Here is a tiny trained network, its code and every weight. The questions are about switching its units off for an input and a target symbol, where a switched-off unit gives its printed mean instead of its output.

import numpy as np


def w(rows, s, z=0):
    codes = np.array(rows[::2]) - 128.0
    scale = np.full(codes.shape[1], s)
    scale[-1] = z or s
    return codes * scale


def f(y):
    return y / 2 * (1 + np.tanh(0.7978845608 * (y + 0.044715 * y**3)))


def softmax(a):
    e = np.exp(a - a.max(-1, keepdims=True))
    return e / e.sum(-1, keepdims=True)


def log_softmax(a):
    a = a - a.max(-1, keepdims=True)
    return a - np.log(np.exp(a).sum(-1, keepdims=True))


def net(x, mask):
    ids = ['αβγδεζηθμξπστφψω'.index(c) for c in x.split()]
    T = len(ids)
    res = E[ids] + P[:T]
    u = 0
    for l in range(2):
        r = res
        for j in range(2):
            rows = slice(2 * j, 2 * j + 2)
            q, k, v = (r @ M[l][rows].T for M in (Q, K, V))
            z = softmax(np.where(np.tri(T) > 0, q @ k.T / 2**0.5, -1e9)) @ v
            o = O[l][rows]
            res = res + np.where(mask[u + j], z, o[:, -1]) @ o[:, :-1]
        u += 2
        y = f(res @ A[l][:, :-1].T + A[l][:, -1])
        res = res + np.where(mask[u : u + 12], y, B[l][:, -1]) @ B[l][:, :-1]
        u += 12
    return log_softmax(res[-1] @ U[:, :-1].T + U[:, -1])


Q, K, V, O, A, B = {}, {}, {}, {}, {}, {}
E = w([
[129,92,180,147,116,93,192],'α',
[124,91,74,137,129,204,92],'β',
[200,69,132,101,115,69,117],'γ',
[39,134,110,149,92,167,177],'δ',
[104,89,203,156,248,140,127],'ε',
[138,116,79,86,56,116,149],'ζ',
[160,219,58,141,98,152,79],'η',
[195,48,95,96,161,129,43],'θ',
[191,98,124,181,54,185,154],'μ',
[177,223,130,172,61,156,178],'ξ',
[201,192,169,70,128,39,173],'π',
[102,82,134,225,110,187,113],'σ',
[137,147,139,196,115,58,107],'τ',
[77,114,122,123,143,65,113],'φ',
[160,123,185,116,200,254,204],'ψ',
[107,154,106,125,244,165,46],'ω',
],0.0088)
P = w([
[175,105,89,161,220,95,152],'0',
[104,112,121,134,69,132,124],'1',
[108,88,67,151,85,117,166],'2',
[222,142,87,231,248,78,173],'3',
[100,139,178,115,80,135,106],'4',
[112,114,108,134,110,108,153],'5',
[242,152,106,238,227,118,139],'6',
[103,159,223,103,66,150,81],'7',
[116,114,112,132,113,101,154],'8',
[254,134,133,234,193,140,123],'9',
[99,138,189,111,76,138,100],'10',
],0.0095)
Q[0] = w([
[163,146,126,246,126,67,147],'0.h1',
[103,109,129,57,129,161,117],'0.h1',
[215,182,141,173,175,123,153],'0.h2',
[165,161,142,189,149,90,154],'0.h2',
],0.011)
K[0] = w([
[83,165,236,96,29,158,40],'0.h1',
[152,97,71,153,193,112,179],'0.h1',
[149,254,166,69,134,184,113],'0.h2',
[120,205,178,70,98,183,134],'0.h2',
],0.0084)
V[0] = w([
[132,236,76,99,92,131,120],'0.h1',
[187,126,77,96,232,141,241],'0.h1',
[123,117,57,155,84,69,128],'0.h2',
[48,214,230,1,112,161,111],'0.h2',
],0.0052)
O[0] = w([
[134,249,83,133,112,118,119,107],'0.h1',
[123,130,131,24,136,171,153,87],'0.h1',
[117,123,94,120,43,127,68,172],'0.h2',
[128,255,124,75,199,102,184,2],'0.h2',
],0.006,0.004)
A[0] = w([
[111,104,145,118,73,208,187,188],'0.n1',
[134,96,142,142,137,149,131,159],'0.n2',
[33,127,183,123,101,89,114,188],'0.n3',
[123,93,170,68,79,73,153,234],'0.n4',
[153,97,113,163,143,124,110,228],'0.n5',
[156,139,128,144,149,102,206,131],'0.n6',
[139,108,85,52,81,174,50,191],'0.n7',
[155,79,128,160,134,125,115,213],'0.n8',
[159,116,173,164,133,159,74,229],'0.n9',
[11,104,127,105,138,166,107,253],'0.n10',
[61,127,117,142,18,110,134,226],'0.n11',
[150,108,122,115,213,112,158,107],'0.n12',
],0.012,0.003)
B[0] = w([
[129,104,163,101,51,221,204,173],'0.n1',
[134,90,163,161,132,151,123,159],'0.n2',
[31,137,155,104,152,84,128,186],'0.n3',
[125,84,164,36,83,33,160,190],'0.n4',
[146,81,116,183,148,111,113,228],'0.n5',
[127,134,84,132,146,155,71,160],'0.n6',
[157,113,90,56,90,183,37,176],'0.n7',
[146,75,132,169,129,121,107,235],'0.n8',
[135,118,192,177,151,135,91,224],'0.n9',
[2,78,97,105,199,203,115,170],'0.n10',
[64,160,96,141,35,98,155,254],'0.n11',
[119,203,128,206,81,154,154,149],'0.n12',
],0.0083,0.0075)
Q[1] = w([
[198,142,116,247,170,137,112],'1.h1',
[205,146,129,128,161,162,142],'1.h1',
[193,154,121,176,193,144,122],'1.h2',
[107,145,123,2,147,167,153],'1.h2',
],0.0081)
K[1] = w([
[100,179,254,111,100,128,35],'1.h1',
[110,179,177,107,75,208,142],'1.h1',
[151,123,190,77,121,164,94],'1.h2',
[170,61,6,129,166,133,193],'1.h2',
],0.0055)
V[1] = w([
[201,154,143,161,63,187,201],'1.h1',
[187,209,161,165,185,56,1],'1.h1',
[132,159,214,183,147,70,240],'1.h2',
[201,78,103,73,67,57,158],'1.h2',
],0.0055)
O[1] = w([
[209,193,131,125,83,221,26,72],'1.h1',
[197,100,14,180,153,123,190,165],'1.h1',
[153,152,217,182,26,73,132,136],'1.h2',
[254,147,180,68,204,73,177,249],'1.h2',
],0.0067,0.0022)
A[1] = w([
[200,93,66,172,243,67,177,146],'1.n1',
[77,103,153,55,78,165,162,31],'1.n2',
[219,180,255,108,179,151,114,192],'1.n3',
[220,185,82,196,146,128,150,167],'1.n4',
[82,166,163,121,84,71,218,166],'1.n5',
[142,159,32,48,104,77,112,253],'1.n6',
[161,81,109,82,210,210,69,184],'1.n7',
[87,155,149,124,91,58,212,148],'1.n8',
[67,79,172,132,181,105,134,247],'1.n9',
[106,137,213,178,81,103,73,126],'1.n10',
[55,174,53,177,113,181,78,212],'1.n11',
[104,209,150,126,5,137,181,97],'1.n12',
],0.0075,0.0039)
B[1] = w([
[113,169,173,101,96,152,225,238],'1.n1',
[165,117,63,99,140,145,209,205],'1.n2',
[108,126,125,2,66,119,123,194],'1.n3',
[182,121,50,115,82,228,133,193],'1.n4',
[164,137,55,115,205,134,89,230],'1.n5',
[116,210,189,104,102,16,76,171],'1.n6',
[195,165,139,110,234,137,108,193],'1.n7',
[144,128,52,96,186,135,87,228],'1.n8',
[61,81,161,89,156,106,145,239],'1.n9',
[130,78,66,137,107,62,114,255],'1.n10',
[36,214,124,169,92,199,93,196],'1.n11',
[180,203,151,227,210,73,174,225],'1.n12',
],0.0075,0.0087)
U = w([
[174,81,61,110,239,120,199,70],'α',
[159,106,42,102,66,215,77,146],'β',
[147,47,197,74,11,68,107,174],'γ',
[64,186,107,165,161,170,200,6],'δ',
[65,90,254,149,185,87,210,129],'ε',
[149,202,93,60,44,109,205,93],'ζ',
[100,236,184,147,69,136,80,255],'η',
[219,68,115,107,141,152,21,95],'θ',
[201,85,152,226,56,168,207,157],'μ',
[199,244,106,176,189,157,136,88],'ξ',
[169,207,202,49,199,66,106,111],'π',
[47,85,154,206,58,150,138,5],'σ',
[137,91,89,223,156,75,24,150],'τ',
[21,128,127,57,107,98,111,173],'φ',
[171,111,192,57,137,164,208,178],'ψ',
[119,149,151,140,226,164,77,177],'ω',
],0.0059,0.0032)

Each question gives the input, a string of symbols that net reads in full, and the target symbol t.
The units are the heads (2 rows each of Q, K, V and O) and the neurons (one row each of A and B). Each row of codes is followed by its name. A weight is (code - 128) times the scale printed after its matrix; where a second scale follows, it is the last column's (O, A, B and U).
mask holds one flag per unit, layer by layer, with each layer's heads first. A switched-off unit (its flag False) gives its mean, the last column of its rows in O or B, instead of its output. The means were averaged over made-up inputs and are rounded, as every weight is.
A unit's drop is (log p(t) with every unit on - log p(t) with that unit switched off) / (log p(t) with every unit on - log p(t) with every unit switched off).
most important unit: the unit with the biggest drop
k most important neurons: the k neurons with the biggest drops, biggest first
k most important neurons of layer l: the k neurons of layer l with the biggest drops, biggest first
heads that matter: for each layer, one digit per head in row order, 1 if its drop is at least 0.15 and else 0, layers parted by /
input ζ ψ ζ α ξ δ τ α ξ ψ, target γ: most important unit	1.h1
input τ θ η γ α ξ τ ζ σ, target σ: heads that matter	00 / 00
input ω τ β α γ ψ τ π τ τ, target ζ: heads that matter	01 / 01
input τ τ μ τ θ τ τ, target α: heads that matter	00 / 11
input ξ α τ φ, target γ: heads that matter	00 / 11
input α α τ τ ξ ξ α γ σ β, target ψ: 2 most important neurons of layer 1	[1.n1, 1.n3]
input δ τ τ τ ψ η τ, target η: 3 most important neurons	[0.n1, 1.n11, 0.n12]
input φ η θ, target θ: 2 most important neurons of layer 0	[0.n7, 0.n3]
input σ γ α μ σ ζ, target ζ: 2 most important neurons	[0.n11, 1.n2]
input τ η τ σ, target ξ: heads that matter	10 / 01
input τ μ η η π β α φ τ β, target ε: heads that matter	00 / 10
input ξ μ β γ τ β τ β, target β: 3 most important neurons of layer 0	[0.n7, 0.n10, 0.n1]
input φ τ ψ ψ, target μ: heads that matter	00 / 00
input θ τ τ φ η η, target η: most important unit	1.n6
input ω φ τ ξ φ τ τ, target ε: 2 most important neurons of layer 1	[1.n1, 1.n9]
input τ τ μ ψ, target μ: 2 most important neurons	[0.n12, 1.n4]
input τ φ φ τ σ δ τ η γ φ, target ξ: heads that matter	01 / 01
input τ ω τ ζ γ β, target β: 2 most important neurons	[0.n7, 1.n12]
input σ τ τ τ, target μ: 2 most important neurons of layer 1	[1.n1, 1.n4]
input φ τ ζ τ δ, target δ: 2 most important neurons of layer 0	[0.n10, 0.n1]
input α τ φ τ ζ δ ω, target π: heads that matter	00 / 11
input φ β α α ω α φ ε ζ φ θ, target θ: heads that matter	00 / 00
input α φ τ θ γ φ τ, target ψ: heads that matter	00 / 01
input τ τ α σ η, target η: most important neuron of layer 1	[1.n11]
input α π φ γ τ φ ζ γ β φ, target ψ: 3 most important neurons of layer 1	[1.n1, 1.n3, 1.n4]
input μ τ ε ξ ε, target ε: 3 most important neurons of layer 0	[0.n11, 0.n10, 0.n7]
input τ θ α ζ φ φ, target φ: 2 most important neurons	[0.n10, 1.n12]
input μ ζ ε β γ, target γ: 2 most important neurons	[0.n4, 0.n7]
input μ φ δ τ α α ζ φ ω α, target ε: heads that matter	00 / 10
